Below are the code and all the weights of a small trained network. Each question names an input and a class and asks about switching units off, where a switched-off unit gives its printed mean instead of its output.

import numpy as np


def w(rows, s, z=0):
    codes = np.array(rows[::2]) - 128.0
    scale = np.full(codes.shape[1], s)
    scale[-1] = z or s
    return codes * scale


def f(y):
    return y / 2 * (1 + np.tanh(0.7978845608 * (y + 0.044715 * y**3)))


def log_softmax(a):
    a = a - a.max(-1, keepdims=True)
    return a - np.log(np.exp(a).sum(-1, keepdims=True))


def net(x, mask):
    res = np.array(x, float).reshape(1, 8) / 4 @ E
    y = f(res @ A[0][:, :-1].T + A[0][:, -1])
    res = res + np.where(mask, y, B[0][:, -1]) @ B[0][:, :-1]
    return log_softmax(res[-1] @ U[:, :-1].T + U[:, -1])


A, B = {}, {}
E = w([
[156,80,141,99,116,164,34,42,158,96,139],'x0',
[205,136,124,204,88,9,183,88,129,139,131],'x1',
[101,149,153,57,82,191,119,161,104,183,67],'x2',
[174,149,162,165,94,131,255,255,154,199,63],'x3',
[70,187,139,80,123,145,120,56,79,50,182],'x4',
[67,134,90,82,197,133,201,180,86,61,124],'x5',
[169,151,42,130,152,153,31,119,46,39,111],'x6',
[117,165,197,140,23,64,131,143,175,104,164],'x7',
],0.0078)
A[0] = w([
[197,98,130,140,118,31,67,12,148,121,150,249],'neuron 1',
[141,179,254,181,116,154,157,177,91,148,55,189],'neuron 2',
[251,190,136,118,161,115,223,219,166,235,77,254],'neuron 3',
[40,138,187,87,218,185,121,148,5,59,79,248],'neuron 4',
[97,172,166,60,224,182,88,116,67,37,181,182],'neuron 5',
[115,105,116,196,145,124,84,48,223,132,169,199],'neuron 6',
],0.0064,0.0022)
B[0] = w([
[163,40,132,194,227,77,59,75,187,111,233,231],'neuron 1',
[88,110,168,172,153,182,100,115,139,212,95,187],'neuron 2',
[137,129,127,136,68,109,181,189,255,113,90,245],'neuron 3',
[69,203,79,119,42,163,168,67,82,141,87,209],'neuron 4',
[89,85,49,112,68,241,114,47,87,37,143,211],'neuron 5',
[179,98,18,183,103,168,121,168,182,59,197,191],'neuron 6',
],0.0087,0.012)
U = w([
[131,144,184,105,121,128,217,254,170,200,53,253],'0',
[231,121,176,182,168,100,87,128,171,106,165,38],'1',
[98,151,102,7,137,170,157,131,104,69,121,108],'2',
],0.0099,0.00058)

Each question gives the input, the list of numbers given to net, and the class t.
The units are the neurons (one row each of A and B). Each row of codes is followed by its name. A weight is (code - 128) times the scale printed after its matrix; where a second scale follows, it is the last column's (A, B and U).
mask holds one flag per neuron, in row order. A switched-off neuron (its flag False) gives its mean, the last column of its row in B, instead of its output. The means were averaged over made-up inputs and are rounded, as every weight is.
A unit's drop is (log p(t) with every unit on - log p(t) with that unit switched off) / (log p(t) with every unit on - log p(t) with every unit switched off).
The circuit of an input: a set's keep is (log p(t) with only the set's units on - log p(t) with every unit switched off) / (log p(t) with every unit on - log p(t) with every unit switched off). Starting from all 6 units, units are removed one at a time, each time the one whose removal leaves the highest keep (on an exact tie, the one counted first), for as long as the keep stays at least 0.8.
circuit, biggest first: the units of the circuit, biggest drop first
top k neurons: the k neurons with the biggest drops, biggest first
drop when u is switched off: that unit's drop, to one decimal
input [1,3,0,4,1,-5,-2,-1], class 0: top 3 neurons -> (neuron 3; neuron 1; neuron 5)
input [-1,5,7,2,3,1,4,-1], class 0: circuit, biggest first -> (neuron 5; neuron 1)
input [-2,-6,-3,4,5,-5,-1,2], class 0: circuit, biggest first -> (neuron 1; neuron 5)
input [0,1,-2,3,-3,4,7,2], class 0: circuit, biggest first -> (neuron 1; neuron 5)
input [-2,6,5,-1,4,3,-4,-4], class 0: circuit, biggest first -> (neuron 5)
input [-2,1,-5,-7,-1,1,6,-6], class 2: top 2 neurons -> (neuron 5; neuron 4)
input [4,-8,0,2,-2,-7,-3,-1], class 0: top 2 neurons -> (neuron 1; neuron 5)
input [4,1,7,-2,-6,1,-2,2], class 0: top 2 neurons -> (neuron 1; neuron 5)
input [1,-6,-5,6,2,-7,1,-1], class 0: top 2 neurons -> (neuron 1; neuron 5)
input [-6,3,-2,0,-5,-2,7,-2], class 0: drop when neuron 1 is switched off -> 0.5
input [-7,5,-7,3,-2,5,2,6], class 0: drop when neuron 5 is switched off -> 0.0
input [-5,6,5,-1,-5,-1,5,0], class 0: drop when neuron 1 is switched off -> 0.1
